Here is a tiny trained network, its code and every weight. The questions are about switching its units off for an input and a class, where a switched-off unit gives its printed mean instead of its output.

import numpy as np


def w(rows, s, z=0):
    codes = np.array(rows[::2]) - 128.0
    scale = np.full(codes.shape[1], s)
    scale[-1] = z or s
    return codes * scale


def f(y):
    return np.maximum(y, 0)


def log_softmax(a):
    a = a - a.max(-1, keepdims=True)
    return a - np.log(np.exp(a).sum(-1, keepdims=True))


def net(x, mask):
    res = np.array(x, float).reshape(1, 4) / 4 @ E
    y = f(res @ A[0][:, :-1].T + A[0][:, -1])
    res = res + np.where(mask, y, B[0][:, -1]) @ B[0][:, :-1]
    return log_softmax(res[-1] @ U[:, :-1].T + U[:, -1])


A, B = {}, {}
E = w([
[98,157,122,104,74,83,171,116,237,140],'x0',
[2,111,94,196,156,56,107,133,120,172],'x1',
[178,179,184,137,162,178,71,108,187,226],'x2',
[90,98,174,109,161,96,136,140,131,128],'x3',
],0.011)
A[0] = w([
[116,139,66,101,101,97,250,118,71,34,107],'n1',
[148,171,37,154,37,143,61,131,120,118,157],'n2',
[222,88,191,33,123,161,168,182,135,118,79],'n3',
[114,147,89,175,89,129,216,152,101,1,57],'n4',
[190,149,123,28,97,214,244,207,132,121,92],'n5',
[136,148,138,64,44,72,183,111,204,103,212],'n6',
[131,106,95,135,97,140,182,121,108,24,4],'n7',
[154,114,122,132,126,179,48,200,88,82,230],'n8',
[164,49,146,160,201,138,30,107,40,64,65],'n9',
[186,184,200,113,103,166,40,52,159,217,145],'n10',
],0.0076,0.0038)
B[0] = w([
[169,140,179,114,205,142,139,175,77,144,244],'n1',
[117,62,57,51,131,66,79,169,106,82,187],'n2',
[50,67,64,178,138,101,178,141,126,124,214],'n3',
[95,151,164,137,137,212,186,136,52,184,221],'n4',
[69,2,66,146,192,87,225,97,114,139,223],'n5',
[92,188,167,56,201,47,111,108,159,85,236],'n6',
[158,184,180,149,96,161,228,172,111,144,190],'n7',
[144,134,99,48,182,16,118,143,138,91,210],'n8',
[132,186,117,79,181,58,130,76,153,106,216],'n9',
[152,121,185,106,220,153,239,219,55,102,254],'n10',
],0.0089,0.0099)
U = w([
[170,170,178,166,124,185,199,205,83,188,94],'0',
[95,99,101,64,128,100,113,190,128,121,253],'1',
[96,83,55,225,159,81,171,114,133,194,232],'2',
[154,170,128,33,138,82,140,59,151,90,89],'3',
[157,62,140,134,140,111,91,104,162,79,123],'4',
[193,29,130,184,27,154,61,38,195,108,3],'5',
[177,98,126,254,56,208,68,113,179,182,3],'6',
],0.0087,0.0038)

Each question gives the input, the list of numbers given to net, and the class t.
The units are the neurons (one row each of A and B). Each row of codes is followed by its name. A weight is (code - 128) times the scale printed after its matrix; where a second scale follows, it is the last column's (A, B and U).
mask holds one flag per neuron, in row order. A switched-off neuron (its flag False) gives its mean, the last column of its row in B, instead of its output. The means were averaged over made-up inputs and are rounded, as every weight is.
A unit's drop is (log p(t) with every unit on - log p(t) with that unit switched off) / (log p(t) with every unit on - log p(t) with every unit switched off).
The circuit of an input: a set's keep is (log p(t) with only the set's units on - log p(t) with every unit switched off) / (log p(t) with every unit on - log p(t) with every unit switched off). Starting from all 10 units, units are removed one at a time, each time the one whose removal leaves the highest keep (on an exact tie, the one counted first), for as long as the keep stays at least 0.8.
circuit, biggest first: the units of the circuit, biggest drop first
unit that matters most: the unit with the biggest drop
k most important neurons: the k neurons with the biggest drops, biggest first
drop when u is switched off: that unit's drop, to one decimal
input [8,7,0,2], class 3: circuit, biggest first -> (n6; n3)
input [4,-5,3,-3], class 2: 3 most important neurons -> (n5; n3; n8)
input [-2,-7,-6,6], class 2: 3 most important neurons -> (n5; n3; n10)
input [-6,6,8,6], class 0: 2 most important neurons -> (n10; n5)
input [0,-7,-7,0], class 0: unit that matters most -> n7
input [-4,-1,-5,-4], class 0: 2 most important neurons -> (n4; n7)
input [-2,-6,4,5], class 2: circuit, biggest first -> (n3; n5)
input [-7,4,-3,4], class 3: circuit, biggest first -> (n9; n3)
input [-4,7,7,-5], class 0: 2 most important neurons -> (n10; n5)
input [-7,-7,2,-8], class 1: circuit, biggest first -> (n2; n3)
input [6,-6,-8,2], class 0: 3 most important neurons -> (n4; n7; n1)
input [-7,5,2,-5], class 3: circuit, biggest first -> (n9; n3)
input [7,3,5,3], class 3: 2 most important neurons -> (n6; n4)
input [-2,-8,-1,-5], class 2: circuit, biggest first -> (n5)
input [7,-7,4,6], class 2: 2 most important neurons -> (n3; n5)
input [-5,-1,3,-8], class 1: 2 most important neurons -> (n2; n6)
input [3,-8,3,-1], class 2: 2 most important neurons -> (n5; n3)
input [-4,-1,0,3], class 3: 2 most important neurons -> (n9; n5)
input [5,-6,-5,-4], class 2: 3 most important neurons -> (n5; n3; n10)
input [-8,-7,0,7], class 3: circuit, biggest first -> (n9)
input [1,-8,5,-8], class 1: 2 most important neurons -> (n10; n2)
input [6,-4,7,3], class 0: 2 most important neurons -> (n10; n8)
input [2,-6,0,-7], class 1: 3 most important neurons -> (n2; n6; n10)
input [-6,5,3,1], class 3: drop when n8 is switched off -> 0.1
input [2,-6,-3,-2], class 2: drop when n10 is switched off -> 0.1
input [6,5,4,-1], class 3: drop when n5 is switched off -> 0.7
input [-1,-8,6,-5], class 2: drop when n5 is switched off -> 0.7
input [8,5,-1,0], class 3: unit that matters most -> n6
